Below are the code and all the weights of a small trained network. Each question names an input and a class and asks about switching units off, where a switched-off unit gives its printed mean instead of its output.

import numpy as np


def w(rows, s, z=0):
    codes = np.array(rows[::2]) - 128.0
    scale = np.full(codes.shape[1], s)
    scale[-1] = z or s
    return codes * scale


def f(y):
    return np.maximum(y, 0)


def log_softmax(a):
    a = a - a.max(-1, keepdims=True)
    return a - np.log(np.exp(a).sum(-1, keepdims=True))


def net(x, mask):
    res = np.array(x, float).reshape(1, 4) / 4 @ E
    y = f(res @ A[0][:, :-1].T + A[0][:, -1])
    res = res + np.where(mask, y, B[0][:, -1]) @ B[0][:, :-1]
    return log_softmax(res[-1] @ U[:, :-1].T + U[:, -1])


A, B = {}, {}
E = w([
[131,158,205,169],'x0',
[153,153,97,203],'x1',
[157,255,143,27],'x2',
[235,107,150,100],'x3',
],0.0083)
A[0] = w([
[143,227,172,72,127],'N0',
[57,179,130,86,208],'N1',
[150,138,131,110,109],'N2',
[206,163,192,102,124],'N3',
[194,136,152,59,91],'N4',
[109,145,150,143,123],'N5',
[99,144,85,106,204],'N6',
[74,175,71,137,252],'N7',
[179,157,46,107,106],'N8',
[1,46,193,129,144],'N9',
[187,117,96,85,95],'N10',
[31,53,149,105,161],'N11',
[73,66,35,46,191],'N12',
[127,63,121,157,148],'N13',
[143,85,159,102,211],'N14',
[139,169,160,149,112],'N15',
[81,224,127,93,96],'N16',
[128,53,125,162,161],'N17',
[223,89,34,71,142],'N18',
[179,145,207,136,158],'N19',
[176,86,151,88,91],'N20',
[103,206,148,99,82],'N21',
[228,83,157,40,73],'N22',
[142,70,172,145,81],'N23',
[196,185,84,240,125],'N24',
[116,171,84,94,165],'N25',
[147,115,164,221,253],'N26',
[179,90,82,82,126],'N27',
[123,110,147,142,81],'N28',
[183,123,121,76,89],'N29',
[12,167,64,220,214],'N30',
[155,98,37,197,97],'N31',
],0.0099,0.0019)
B[0] = w([
[118,102,132,38,222],'N0',
[50,155,149,114,193],'N1',
[137,123,112,115,149],'N2',
[97,84,61,124,197],'N3',
[146,132,69,80,194],'N4',
[121,133,139,131,144],'N5',
[116,159,158,145,172],'N6',
[72,163,157,138,196],'N7',
[190,158,130,133,180],'N8',
[170,103,130,252,226],'N9',
[139,185,127,106,173],'N10',
[129,79,137,222,205],'N11',
[61,128,182,165,221],'N12',
[152,124,167,116,194],'N13',
[109,131,159,129,164],'N14',
[105,108,135,137,154],'N15',
[95,149,178,75,197],'N16',
[156,127,173,124,204],'N17',
[168,217,187,123,211],'N18',
[58,79,106,150,178],'N19',
[88,161,130,120,165],'N20',
[100,121,162,73,183],'N21',
[94,219,104,102,207],'N22',
[133,114,162,139,167],'N23',
[172,74,88,200,205],'N24',
[135,137,159,121,179],'N25',
[143,98,139,187,215],'N26',
[128,181,167,114,177],'N27',
[141,129,136,134,143],'N28',
[143,151,105,94,175],'N29',
[135,242,93,169,255],'N30',
[174,167,107,120,206],'N31',
],0.022,0.008)
U = w([
[227,115,100,104,94],'0',
[145,71,168,142,157],'1',
[128,177,208,86,121],'2',
[142,153,2,83,159],'3',
[150,108,108,96,3],'4',
[109,76,187,53,168],'5',
[100,149,94,164,168],'6',
],0.01,0.0042)

Each question gives the input, the list of numbers given to net, and the class t.
The units are the neurons (one row each of A and B). Each row of codes is followed by its name. A weight is (code - 128) times the scale printed after its matrix; where a second scale follows, it is the last column's (A, B and U).
mask holds one flag per neuron, in row order. A switched-off neuron (its flag False) gives its mean, the last column of its row in B, instead of its output. The means were averaged over made-up inputs and are rounded, as every weight is.
A unit's drop is (log p(t) with every unit on - log p(t) with that unit switched off) / (log p(t) with every unit on - log p(t) with every unit switched off).
The circuit of an input: a set's keep is (log p(t) with only the set's units on - log p(t) with every unit switched off) / (log p(t) with every unit on - log p(t) with every unit switched off). Starting from the 12 units with the biggest drops (on a tie, the unit counted first), units are removed one at a time, each time the one whose removal leaves the highest keep (on an exact tie, the one counted first), for as long as the keep stays at least 0.8.
units of the circuit, in order: the units of the circuit, biggest drop first
unit that matters most: the unit with the biggest drop
top k neurons: the k neurons with the biggest drops, biggest first
drop of u: that unit's drop, to one decimal
input [0,-8,3,-1], class 5: top 3 neurons	(N30 N18 N0)
input [7,2,0,5], class 1: units of the circuit, in order	(N30 N19)
input [2,-2,6,4], class 3: units of the circuit, in order	(N3 N4)
input [0,6,-8,1], class 0: top neuron	(N31)
input [-3,-8,7,-5], class 5: units of the circuit, in order	(N30 N0)
input [-6,-6,-5,-4], class 1: units of the circuit, in order	(N22 N11)
input [-5,-8,0,-7], class 6: top 2 neurons	(N9 N11)
input [8,-8,-3,-6], class 6: top 3 neurons	(N30 N0 N1)
input [-5,-3,7,8], class 3: top 4 neurons	(N4 N3 N29 N22)
input [-8,6,-4,1], class 2: top 2 neurons	(N18 N12)
input [3,7,-8,4], class 0: top 2 neurons	(N31 N12)
input [2,0,-5,4], class 1: drop of N30	0.1
input [2,3,-2,7], class 3: drop of N19	0.1
input [-5,6,0,2], class 0: unit that matters most	N24
input [-2,-5,7,8], class 3: drop of N3	0.6
input [-1,-5,-4,-3], class 1: drop of N22	0.2
